The symbols move the states like this.
q680 m q517
q680 p q478
q680 j q608
q680 n q237
q680 v q992
q680 k q770
q608 m q518
q608 p q992
q608 j q198
q608 n q724
q608 v q237
q608 k q392
q877 m q843
q877 p q978
q877 j q328
q877 n q571
q877 v q76
q877 k q494
q172 m q88
q172 p q21
q172 j q500
q172 n q770
q172 v q406
q172 k q571
q375 m q978
q375 p q770
q375 j q517
q375 n q103
q375 v q392
q375 k q208
q88 m q513
q88 p q930
q88 j q851
q88 n q172
q88 v q208
q88 k q877
q926 m q955
q926 p q398
q926 j q143
q926 n q141
q926 v q327
q926 k q318
q955 m q521
q955 p q61
q955 j q304
q955 n q926
q955 v q67
q955 k q724
q318 m q724
q318 p q864
q318 j q61
q318 n q714
q318 v q793
q318 k q304
q198 m q21
q198 p q237
q198 j q124
q198 n q94
q198 v q724
q198 k q103
q793 m q125
q793 p q189
q793 j q714
q793 n q52
q793 v q429
q793 k q926
q388 m q189
q388 p q877
q388 j q513
q388 n q879
q388 v q328
q388 k q812
q429 m q864
q429 p q850
q429 j q52
q429 n q513
q429 v q388
q429 k q327
q208 m q879
q208 p q518
q208 j q172
q208 n q406
q208 v q21
q208 k q76
q770 m q172
q770 p q198
q770 j q392
q770 n q521
q770 v q124
q770 k q518
q850 m q141
q850 p q353
q850 j q388
q850 n q328
q850 v q877
q850 k q966
q125 m q237
q125 p q143
q125 j q318
q125 n q793
q125 v q864
q125 k q955
q141 m q926
q141 p q812
q141 j q189
q141 n q850
q141 v q843
q141 k q714
q714 m q318
q714 p q429
q714 j q398
q714 n q966
q714 v q52
q714 k q143
q67 m q489
q67 p q714
q67 j q926
q67 n q327
q67 v q398
q67 k q125
q724 m q608
q724 p q788
q724 j q94
q724 n q318
q724 v q125
q724 k q478
q978 m q656
q978 p q172
q978 j q76
q978 n q375
q978 v q500
q978 k q879
q489 m q124
q489 p q318
q489 j q955
q489 n q67
q489 v q61
q489 k q237
q143 m q304
q143 p q327
q143 j q864
q143 n q189
q143 v q141
q143 k q61
q788 m q992
q788 p q926
q788 j q125
q788 n q864
q788 v q143
q788 k q489
q61 m q94
q61 p q793
q61 j q67
q61 n q398
q61 v q714
q61 k q788
q237 m q680
q237 p q304
q237 j q724
q237 n q125
q237 v q788
q237 k q521
q521 m q770
q521 p q94
q521 j q478
q521 n q955
q521 v q489
q521 k q608
q930 m q328
q930 p q517
q930 j q208
q930 n q21
q930 v q518
q930 k q978
q851 m q494
q851 p q208
q851 j q978
q851 n q500
q851 v q172
q851 k q328
q656 m q966
q656 p q88
q656 j q353
q656 n q978
q656 v q851
q656 k q388
q304 m q478
q304 p q67
q304 j q788
q304 n q143
q304 v q926
q304 k q94
q518 m q571
q518 p q103
q518 j q21
q518 n q608
q518 v q680
q518 k q500
q124 m q406
q124 p q724
q124 j q521
q124 n q489
q124 v q94
q124 k q680
q94 m q198
q94 p q125
q94 j q489
q94 n q61
q94 v q318
q94 k q992
q189 m q143
q189 p q843
q189 j q429
q189 n q388
q189 v q850
q189 k q398
q992 m q103
q992 p q955
q992 j q237
q992 n q788
q992 v q304
q992 k q124
q76 m q353
q76 p q500
q76 j q571
q76 n q517
q76 v q375
q76 k q88
q500 m q851
q500 p q406
q500 j q375
q500 n q392
q500 v q770
q500 k q930
q879 m q388
q879 p q571
q879 j q88
q879 n q208
q879 v q930
q879 k q353
q517 m q76
q517 p q392
q517 j q518
q517 n q680
q517 v q103
q517 k q172
q513 m q429
q513 p q328
q513 j q494
q513 n q88
q513 v q879
q513 k q843
q392 m q500
q392 p q124
q392 j q103
q392 n q478
q392 v q521
q392 k q21
q478 m q392
q478 p q489
q478 j q992
q478 n q304
q478 v q955
q478 k q198
q812 m q398
q812 p q494
q812 j q843
q812 n q353
q812 v q656
q812 k q429
q406 m q208
q406 p q608
q406 j q770
q406 n q124
q406 v q198
q406 k q517
q103 m q375
q103 p q521
q103 j q680
q103 n q992
q103 v q478
q103 k q406
q864 m q788
q864 p q141
q864 j q793
q864 n q429
q864 v q189
q864 k q67
q966 m q714
q966 p q513
q966 j q812
q966 n q656
q966 v q494
q966 k q189
q843 m q327
q843 p q656
q843 j q850
q843 n q877
q843 v q353
q843 k q52
q328 m q850
q328 p q76
q328 j q879
q328 n q930
q328 v q571
q328 k q656
q353 m q812
q353 p q851
q353 j q877
q353 n q76
q353 v q978
q353 k q513
q327 m q67
q327 p q966
q327 j q141
q327 n q843
q327 v q812
q327 k q793
q494 m q52
q494 p q879
q494 j q656
q494 n q851
q494 v q88
q494 k q850
q52 m q793
q52 p q388
q52 j q966
q52 n q494
q52 v q513
q52 k q141
q21 m q930
q21 p q680
q21 j q406
q21 n q198
q21 v q608
q21 k q375
q571 m q877
q571 p q375
q571 j q930
q571 n q518
q571 v q517
q571 k q851
q398 m q61
q398 p q52
q398 j q327
q398 n q812
q398 v q966
q398 k q864

In the rows, 24 stands for zero.

The rows follow the links: the fewer symbols apart two states are, the more alike their rows tend to be.

Some states and rows for them; each showing differs a little:
q793 -> 26 23 40 28 20 24 16 20 24 9 22 29 28 34 36 30 23 31 20 32 14 30 29 24 26 25 38 28 22 31 21 24 36 24 37 32 16 20 19 29 29 31 42 27 19 28 22 23 21 33 18 33 22 20 33 15
q328 -> 18 33 25 26 17 24 29 19 35 31 23 29 24 24 11 18 20 20 24 28 24 34 22 37 21 40 13 21 15 24 24 25 12 30 12 13 28 32 34 18 9 27 16 28 16 25 28 24 24 32 14 20 26 34 13 26
q208 -> 20 14 23 26 18 21 22 34 24 33 24 23 23 8 14 18 19 29 17 25 24 24 21 31 13 21 20 19 27 24 32 11 14 24 26 30 24 20 27 30 19 27 14 8 31 11 13 24 22 12 32 26 24 13 8 24
q375 -> 27 26 18 24 18 25 31 34 37 39 32 25 26 17 8 28 29 20 27 22 32 25 20 28 26 32 17 19 19 19 33 33 7 31 15 25 26 30 29 22 15 20 26 25 23 14 29 12 19 15 17 31 12 22 10 31
q571 -> 18 17 24 19 21 27 23 25 14 29 26 24 20 16 17 15 12 27 8 31 30 21 26 31 17 19 26 23 27 25 25 4 22 14 25 22 28 16 29 28 25 24 13 9 38 17 13 30 29 16 29 23 27 18 7 19
q94 -> 35 29 23 21 31 18 19 30 17 15 40 26 27 39 36 38 23 19 23 22 21 21 19 24 28 13 31 20 40 24 15 26 32 29 35 32 19 14 16 14 29 25 34 32 15 32 26 22 12 18 23 26 15 24 29 23
q237 -> 39 25 20 24 34 25 24 29 22 27 39 28 26 38 28 37 22 20 24 19 30 18 17 15 34 16 25 27 30 21 21 39 30 26 30 30 27 16 20 20 38 22 31 31 22 25 34 16 15 20 16 31 11 22 30 25
q930 -> 20 14 23 22 19 26 26 29 18 32 26 24 19 13 17 14 15 29 13 27 26 21 22 31 12 20 24 21 27 24 29 7 19 19 27 27 26 17 27 32 22 26 13 8 34 16 13 28 27 13 30 25 26 14 7 22
q21 -> 30 30 18 15 29 30 29 24 25 33 41 27 21 36 14 30 21 9 20 24 39 19 22 27 33 26 18 23 26 17 21 31 21 22 17 18 27 21 30 12 21 15 24 33 25 25 35 21 17 18 13 23 13 28 10 28
q125 -> 22 21 18 26 34 17 27 24 23 15 13 13 22 15 36 23 42 23 40 13 18 19 25 12 23 18 21 28 30 25 23 32 27 24 20 29 18 31 15 25 28 19 26 27 22 28 20 27 29 22 36 17 32 28 43 30
q398 -> 21 23 40 29 20 18 24 17 27 7 19 18 15 24 32 23 30 33 28 27 5 29 30 34 19 22 31 28 23 30 18 23 31 23 30 36 9 18 22 24 19 28 35 26 13 28 22 29 18 27 19 22 32 24 26 16

Each walk starts at a row. The symbols on each line, taken left to right, move it on to the next state.
Answer with the state's row; about right is enough.
new walk
22 16 18 26 15 23 27 36 29 35 26 21 25 9 11 20 22 28 21 23 27 24 20 30 14 26 19 16 25 21 36 17 10 27 22 30 25 23 26 30 16 27 17 11 27 10 18 20 23 12 28 28 22 16 8 29
p k j k n j n p 32 27 20 20 30 17 21 29 18 12 35 20 26 35 37 37 27 21 24 23 18 19 20 27 24 15 36 18 41 25 17 20 34 29 31 31 13 19 14 13 24 23 34 31 13 33 20 26 14 16 28 22 20 24 31 25
j k p m m k v v 38 27 21 23 32 24 20 28 19 23 40 29 27 39 32 39 20 19 23 19 25 19 19 19 31 16 28 25 35 21 18 33 33 28 33 30 24 13 17 18 34 25 32 33 18 30 31 19 14 22 18 29 11 22 30 24
new walk
31 24 28 29 29 27 16 23 25 23 21 29 35 35 33 29 21 28 26 20 25 26 23 3 34 25 23 28 17 23 26 33 33 25 32 24 35 27 19 33 42 29 30 28 25 29 29 20 28 39 26 32 21 20 43 23
m k m k v j n v m 26 25 18 20 31 17 21 30 19 10 30 17 23 28 39 33 34 24 28 23 16 18 24 28 22 15 36 20 40 29 16 18 30 29 27 31 11 19 13 15 21 22 33 29 11 29 17 27 16 17 33 20 26 24 32 26
k m m m j p m p 24 19 19 26 16 24 29 39 36 38 26 24 27 12 11 23 28 24 25 23 26 25 19 30 21 30 15 18 20 20 34 24 7 30 18 29 25 27 29 27 16 24 22 19 25 11 20 16 20 13 25 31 18 17 7 31
new walk
29 28 18 20 22 27 32 29 33 38 34 24 25 25 9 30 29 15 26 22 35 24 22 27 28 33 17 22 18 17 29 35 12 27 15 23 24 29 31 18 18 16 23 28 25 18 33 14 15 19 14 28 11 26 12 32
v p k n m j p p j 23 21 19 23 29 16 25 26 21 10 17 13 21 17 38 27 43 25 39 15 16 18 26 18 21 16 30 22 34 27 20 25 27 26 20 31 11 29 15 22 23 19 30 30 17 28 18 30 25 21 36 15 33 30 39 29
k j k p v 32 26 32 29 27 28 15 23 24 19 23 31 35 37 34 30 19 29 22 27 23 25 24 9 34 23 30 29 19 27 25 30 35 26 36 27 30 23 18 32 40 32 32 29 26 28 28 20 28 36 21 33 19 18 41 19
new walk
25 23 41 28 19 20 20 18 24 5 21 25 22 30 36 28 27 33 22 32 8 28 29 32 23 23 37 28 23 31 19 25 36 24 35 37 12 17 22 25 22 29 39 25 16 28 21 27 18 29 19 29 26 20 28 12
k n k m j v m 24 23 22 29 34 22 23 25 23 24 13 22 26 23 34 23 30 25 36 13 24 22 25 1 30 20 18 30 20 23 26 38 29 25 23 26 29 31 18 31 37 25 24 27 25 26 28 23 32 32 30 23 26 26 48 29
j p m k v k 24 22 19 29 34 20 24 24 26 20 12 17 24 18 35 23 37 27 40 12 22 19 25 6 27 18 20 28 23 24 24 36 29 23 19 27 24 32 16 29 35 22 23 27 24 25 24 25 31 28 32 18 31 24 46 31
new walk
28 25 23 28 33 25 20 25 25 25 16 25 30 30 32 25 26 26 33 15 24 22 23 2 33 21 19 30 18 21 26 39 31 25 25 24 34 29 18 32 41 27 25 26 25 27 31 21 32 36 30 27 23 23 47 25
j m v n k m p j 29 25 36 28 22 25 13 21 23 14 22 30 33 37 35 31 21 31 18 30 18 28 26 18 31 24 36 28 20 30 23 26 36 25 39 30 24 20 18 30 35 33 37 27 22 28 25 20 23 37 20 34 19 17 36 18
n p n m n m n v n 31 30 18 18 25 29 31 26 31 36 37 28 23 31 10 32 25 12 22 24 36 22 20 28 31 30 16 24 22 16 24 37 18 23 13 20 25 26 32 16 20 16 25 33 25 22 35 17 17 18 11 27 11 28 12 30
new walk
19 19 23 15 22 31 24 19 13 27 26 27 19 21 16 14 11 23 6 34 35 20 30 33 21 22 27 24 25 24 24 6 24 12 26 15 29 17 31 25 25 20 13 13 38 22 18 30 30 21 24 21 27 23 7 18
v p j k k m 15 25 24 13 23 34 25 15 14 27 27 27 23 28 15 18 13 17 7 35 38 21 29 31 25 27 25 25 24 23 23 9 26 15 20 9 30 22 34 21 23 20 13 20 37 26 22 28 30 27 22 21 23 28 8 22
k p k p m 19 35 23 23 18 29 29 15 31 30 25 28 26 27 10 22 16 17 23 32 29 30 24 33 26 39 17 23 15 21 25 21 17 27 12 6 29 33 34 16 11 23 16 29 20 27 31 24 25 34 16 23 26 34 14 27
new walk
18 24 37 33 20 16 25 13 29 8 17 19 14 19 30 20 31 33 34 22 4 30 28 35 17 26 27 28 23 31 19 27 29 24 24 32 11 22 23 22 16 26 30 26 12 28 24 31 20 27 19 18 36 27 29 16
k v p n v k 19 31 21 15 22 33 25 12 21 30 28 27 23 29 15 20 15 15 10 35 38 25 30 31 29 32 24 24 20 20 22 15 22 19 16 6 29 27 35 17 19 19 15 27 32 28 26 27 29 30 20 21 25 33 10 24
n k j k n k v 31 27 16 12 27 27 28 23 17 30 44 26 19 36 18 31 17 11 16 25 38 17 22 30 30 19 23 22 35 16 19 27 24 20 19 18 25 18 28 11 25 14 21 32 27 29 30 23 16 15 17 24 16 29 13 26
